Below is a small trained network, with its code and all its weights. Each question gives an input and a class and asks what happens when units are switched off, that is, made to give their printed mean instead of their output.

import numpy as np


def w(rows, s, z=0):
    codes = np.array(rows[::2]) - 128.0
    scale = np.full(codes.shape[1], s)
    scale[-1] = z or s
    return codes * scale


def f(y):
    return np.maximum(y, 0)


def log_softmax(a):
    a = a - a.max(-1, keepdims=True)
    return a - np.log(np.exp(a).sum(-1, keepdims=True))


def net(x, mask):
    res = np.array(x, float).reshape(1, 8) / 4 @ E
    y = f(res @ A[0][:, :-1].T + A[0][:, -1])
    res = res + np.where(mask, y, B[0][:, -1]) @ B[0][:, :-1]
    return log_softmax(res[-1] @ U[:, :-1].T + U[:, -1])


A, B = {}, {}
E = w([
[161,216,111,122,188,1,154],'x0',
[143,196,92,190,211,148,69],'x1',
[252,151,47,132,62,112,130],'x2',
[200,82,246,49,124,203,94],'x3',
[141,113,178,112,112,122,118],'x4',
[152,96,204,168,140,45,192],'x5',
[117,114,66,91,92,82,225],'x6',
[97,237,226,161,74,181,178],'x7',
],0.0093)
A[0] = w([
[145,199,112,131,194,123,103,153],'N0',
[130,55,117,126,143,173,72,164],'N1',
[128,149,146,148,50,179,147,193],'N2',
[209,66,123,72,134,207,86,223],'N3',
[152,227,131,181,86,117,87,199],'N4',
[119,152,72,192,159,55,137,228],'N5',
[80,70,169,123,115,130,160,176],'N6',
[127,138,162,127,83,189,87,164],'N7',
[70,179,121,129,165,105,106,154],'N8',
[234,159,120,115,99,77,189,155],'N9',
[77,180,147,156,132,144,87,161],'N10',
[85,171,125,152,247,94,91,170],'N11',
[167,65,163,158,152,142,114,230],'N12',
[167,148,122,157,88,209,120,162],'N13',
[82,149,175,169,165,91,99,208],'N14',
[164,140,174,69,83,118,242,253],'N15',
],0.011,0.0044)
B[0] = w([
[184,165,95,46,121,133,149,205],'N0',
[141,79,137,100,145,197,74,206],'N1',
[34,126,123,156,144,114,136,195],'N2',
[115,97,92,101,178,147,16,242],'N3',
[120,186,79,120,144,133,153,223],'N4',
[195,141,64,154,17,134,169,254],'N5',
[66,28,239,193,70,111,145,191],'N6',
[66,134,150,174,154,173,105,200],'N7',
[145,114,126,88,129,174,191,193],'N8',
[140,152,89,133,153,31,79,227],'N9',
[135,155,174,130,161,163,155,195],'N10',
[255,154,138,53,126,184,193,236],'N11',
[138,103,147,168,161,121,68,199],'N12',
[87,166,89,174,198,151,103,192],'N13',
[209,109,204,135,152,126,249,208],'N14',
[83,131,162,89,94,51,110,236],'N15',
],0.009,0.014)
U = w([
[151,68,99,86,150,170,54,183],'0',
[175,92,186,118,151,125,161,208],'1',
[162,91,9,155,42,105,158,165],'2',
[67,207,111,134,176,138,152,2],'3',
[182,151,81,51,114,146,181,129],'4',
[50,78,158,85,76,96,161,209],'5',
[148,161,96,94,129,1,128,15],'6',
],0.012,0.00085)

Each question gives the input, the list of numbers given to net, and the class t.
The units are the neurons (one row each of A and B). Each row of codes is followed by its name. A weight is (code - 128) times the scale printed after its matrix; where a second scale follows, it is the last column's (A, B and U).
mask holds one flag per neuron, in row order. A switched-off neuron (its flag False) gives its mean, the last column of its row in B, instead of its output. The means were averaged over made-up inputs and are rounded, as every weight is.
A unit's drop is (log p(t) with every unit on - log p(t) with that unit switched off) / (log p(t) with every unit on - log p(t) with every unit switched off).
The circuit of an input: a set's keep is (log p(t) with only the set's units on - log p(t) with every unit switched off) / (log p(t) with every unit on - log p(t) with every unit switched off). Starting from the 12 units with the biggest drops (on a tie, the unit counted first), units are removed one at a time, each time the one whose removal leaves the highest keep (on an exact tie, the one counted first), for as long as the keep stays at least 0.8.
circuit, biggest first: the units of the circuit, biggest drop first
k most important neurons: the k neurons with the biggest drops, biggest first
drop when u is switched off: that unit's drop, to one decimal
input [0,-3,0,3,-5,6,-3,-3], class 0: 3 most important neurons : (N14 N12 N11)
input [4,4,0,-8,1,-1,2,-6], class 4: circuit, biggest first : (N11)
input [0,1,7,8,0,2,-6,6], class 3: circuit, biggest first : (N13 N2)
input [5,-2,0,8,7,3,0,0], class 6: circuit, biggest first : (N9 N15)
input [4,0,-2,7,-4,-7,2,2], class 0: 2 most important neurons : (N3 N4)
input [7,-4,-8,-4,-3,-4,6,-6], class 4: 2 most important neurons : (N11 N8)
input [8,1,-5,6,-3,-6,-2,-5], class 4: 2 most important neurons : (N11 N0)
input [-5,5,-8,-7,-1,7,-3,-2], class 1: 2 most important neurons : (N14 N6)
input [4,4,1,2,-2,-6,8,-5], class 2: 3 most important neurons : (N5 N14 N10)
input [-5,2,-4,8,1,1,0,8], class 5: 2 most important neurons : (N6 N15)
input [-8,-6,5,7,-5,1,-7,8], class 0: 2 most important neurons : (N3 N1)
input [-3,1,8,4,8,3,5,7], class 6: 2 most important neurons : (N9 N15)
input [-2,6,4,-3,2,-1,-6,4], class 3: 2 most important neurons : (N13 N7)
input [-1,-8,-8,6,5,3,-7,1], class 5: circuit, biggest first : (N6)
input [-4,-2,1,-4,8,1,-4,7], class 3: drop when N8 is switched off : 0.0
input [0,-5,-5,-7,7,-8,3,0], class 5: drop when N5 is switched off : 0.1
input [-6,4,-5,8,2,6,-6,0], class 0: drop when N3 is switched off : 0.4
